Below is a small trained network, with its code and all its weights. Each question gives an input and a class and asks what happens when units are switched off, that is, made to give their printed mean instead of their output.

import numpy as np


def w(rows, s, z=0):
    codes = np.array(rows[::2]) - 128.0
    scale = np.full(codes.shape[1], s)
    scale[-1] = z or s
    return codes * scale


def norm(h):
    return h / np.sqrt((h * h).mean(-1, keepdims=True) + 1e-5)


def f(y):
    return np.maximum(y, 0)


def log_softmax(a):
    a = a - a.max(-1, keepdims=True)
    return a - np.log(np.exp(a).sum(-1, keepdims=True))


def net(x, mask):
    res = np.array(x, float).reshape(1, 3) / 4 @ E
    u = 0
    for l in range(4):
        y = f(norm(res) @ A[l][:, :-1].T + A[l][:, -1])
        res = res + np.where(mask[u : u + 3], y, B[l][:, -1]) @ B[l][:, :-1]
        u += 3
    return log_softmax(norm(res)[-1] @ U[:, :-1].T + U[:, -1])


A, B = {}, {}
E = w([
[4,165,179,164,183,151,116,140,17,131,113],'x0',
[115,96,205,49,81,123,132,138,104,87,186],'x1',
[108,101,112,127,121,159,220,128,156,135,136],'x2',
],0.011)
A[0] = w([
[94,166,159,165,252,54,146,94,27,100,20,3],'0.n0',
[180,244,77,235,228,94,173,130,154,193,114,74],'0.n1',
[208,76,192,19,84,72,1,114,157,51,80,6],'0.n2',
],0.0037,0.0046)
B[0] = w([
[152,159,87,127,107,125,39,164,107,211,102,215],'0.n0',
[117,144,206,110,156,206,177,14,115,74,162,254],'0.n1',
[59,220,65,95,130,110,107,101,148,140,254,230],'0.n2',
],0.0086,0.0033)
A[1] = w([
[121,112,65,108,54,127,208,175,221,95,175,2],'1.n0',
[253,100,148,156,134,89,80,118,174,108,29,84],'1.n1',
[219,13,156,117,63,79,173,215,245,129,137,38],'1.n2',
],0.0055,0.0039)
B[1] = w([
[157,112,90,204,80,44,228,205,125,253,125,235],'1.n0',
[154,236,145,70,112,110,206,64,16,2,107,192],'1.n1',
[167,108,216,97,83,173,163,201,214,170,201,253],'1.n2',
],0.0072,0.0043)
A[2] = w([
[29,112,211,91,151,103,140,153,23,131,163,88],'2.n0',
[150,67,253,74,130,98,154,84,101,94,99,150],'2.n1',
[93,129,29,200,238,218,161,94,186,147,24,2],'2.n2',
],0.0059,0.0022)
B[2] = w([
[72,130,130,154,76,131,135,161,167,69,82,254],'2.n0',
[191,157,117,99,30,153,116,127,122,119,107,173],'2.n1',
[104,120,155,104,252,146,205,108,101,146,179,212],'2.n2',
],0.013,0.0067)
A[3] = w([
[171,131,162,70,119,98,2,152,173,112,157,48],'3.n0',
[61,112,120,164,186,110,64,172,48,173,84,2],'3.n1',
[77,138,138,156,128,161,106,219,87,111,51,93],'3.n2',
],0.0091,0.0024)
B[3] = w([
[7,105,54,105,189,131,108,140,74,91,120,205],'3.n0',
[177,18,93,140,114,40,126,137,177,215,129,210],'3.n1',
[221,119,168,156,125,170,72,148,127,129,103,255],'3.n2',
],0.013,0.0068)
U = w([
[81,138,193,141,22,203,80,210,102,55,59,170],'0',
[44,158,27,43,123,70,54,134,118,81,195,107],'1',
[221,203,86,109,143,137,97,30,120,70,63,5],'2',
[147,29,158,206,172,98,16,182,109,229,67,128],'3',
[195,111,124,85,32,104,209,163,222,205,195,109],'4',
[100,140,150,145,255,165,207,65,78,184,150,209],'5',
],0.011,0.0017)

Each question gives the input, the list of numbers given to net, and the class t.
The units are the neurons (one row each of A and B). Each row of codes is followed by its name. A weight is (code - 128) times the scale printed after its matrix; where a second scale follows, it is the last column's (A, B and U).
mask holds one flag per neuron, layer by layer. A switched-off neuron (its flag False) gives its mean, the last column of its row in B, instead of its output. The means were averaged over made-up inputs and are rounded, as every weight is.
A unit's drop is (log p(t) with every unit on - log p(t) with that unit switched off) / (log p(t) with every unit on - log p(t) with every unit switched off).
The circuit of an input: a set's keep is (log p(t) with only the set's units on - log p(t) with every unit switched off) / (log p(t) with every unit on - log p(t) with every unit switched off). Starting from all 12 units, units are removed one at a time, each time the one whose removal leaves the highest keep (on an exact tie, the one counted first), for as long as the keep stays at least 0.8.
circuit, biggest first: the units of the circuit, biggest drop first
most important unit: the unit with the biggest drop
top k neurons: the k neurons with the biggest drops, biggest first
k most important neurons of layer l: the k neurons of layer l with the biggest drops, biggest first
drop of u: that unit's drop, to one decimal
input [-7,7,-8], class 1: most important unit => 3.n0
input [2,3,8], class 0: circuit, biggest first => 3.n1, 2.n2
input [0,-3,-5], class 2: circuit, biggest first => 1.n1, 0.n2
input [7,-4,1], class 3: top 2 neurons => 3.n1, 0.n0
input [0,8,-2], class 1: 2 most important neurons of layer 3 => 3.n0, 3.n2
input [2,1,7], class 0: top 2 neurons => 3.n1, 2.n0
input [-7,-6,-1], class 2: top 4 neurons => 1.n1, 3.n1, 0.n1, 0.n2
input [-8,-7,-3], class 2: top 2 neurons => 1.n1, 3.n1
input [-4,-4,0], class 2: top 3 neurons => 1.n1, 0.n1, 3.n1
input [0,7,-3], class 1: top 3 neurons => 0.n2, 3.n0, 3.n2
input [-4,-7,8], class 5: top 2 neurons => 2.n2, 0.n1
input [-6,8,-3], class 1: top 2 neurons => 3.n0, 0.n2
input [-8,-8,-2], class 2: top 3 neurons => 1.n1, 3.n1, 0.n1
input [1,-1,1], class 5: most important unit => 1.n2
input [8,3,0], class 3: top 2 neurons => 3.n1, 0.n0
input [5,3,-5], class 3: 2 most important neurons of layer 1 => 1.n2, 1.n1
input [-3,-3,-7], class 1: 2 most important neurons of layer 3 => 3.n0, 3.n2
input [-3,3,-2], class 1: drop of 0.n2 => 0.1
input [-7,4,-5], class 1: drop of 3.n0 => 0.5
input [2,-7,-7], class 5: drop of 2.n2 => 0.9
input [7,3,7], class 0: most important unit => 2.n0
input [-2,-4,-7], class 2: 2 most important neurons of layer 1 => 1.n1, 1.n2
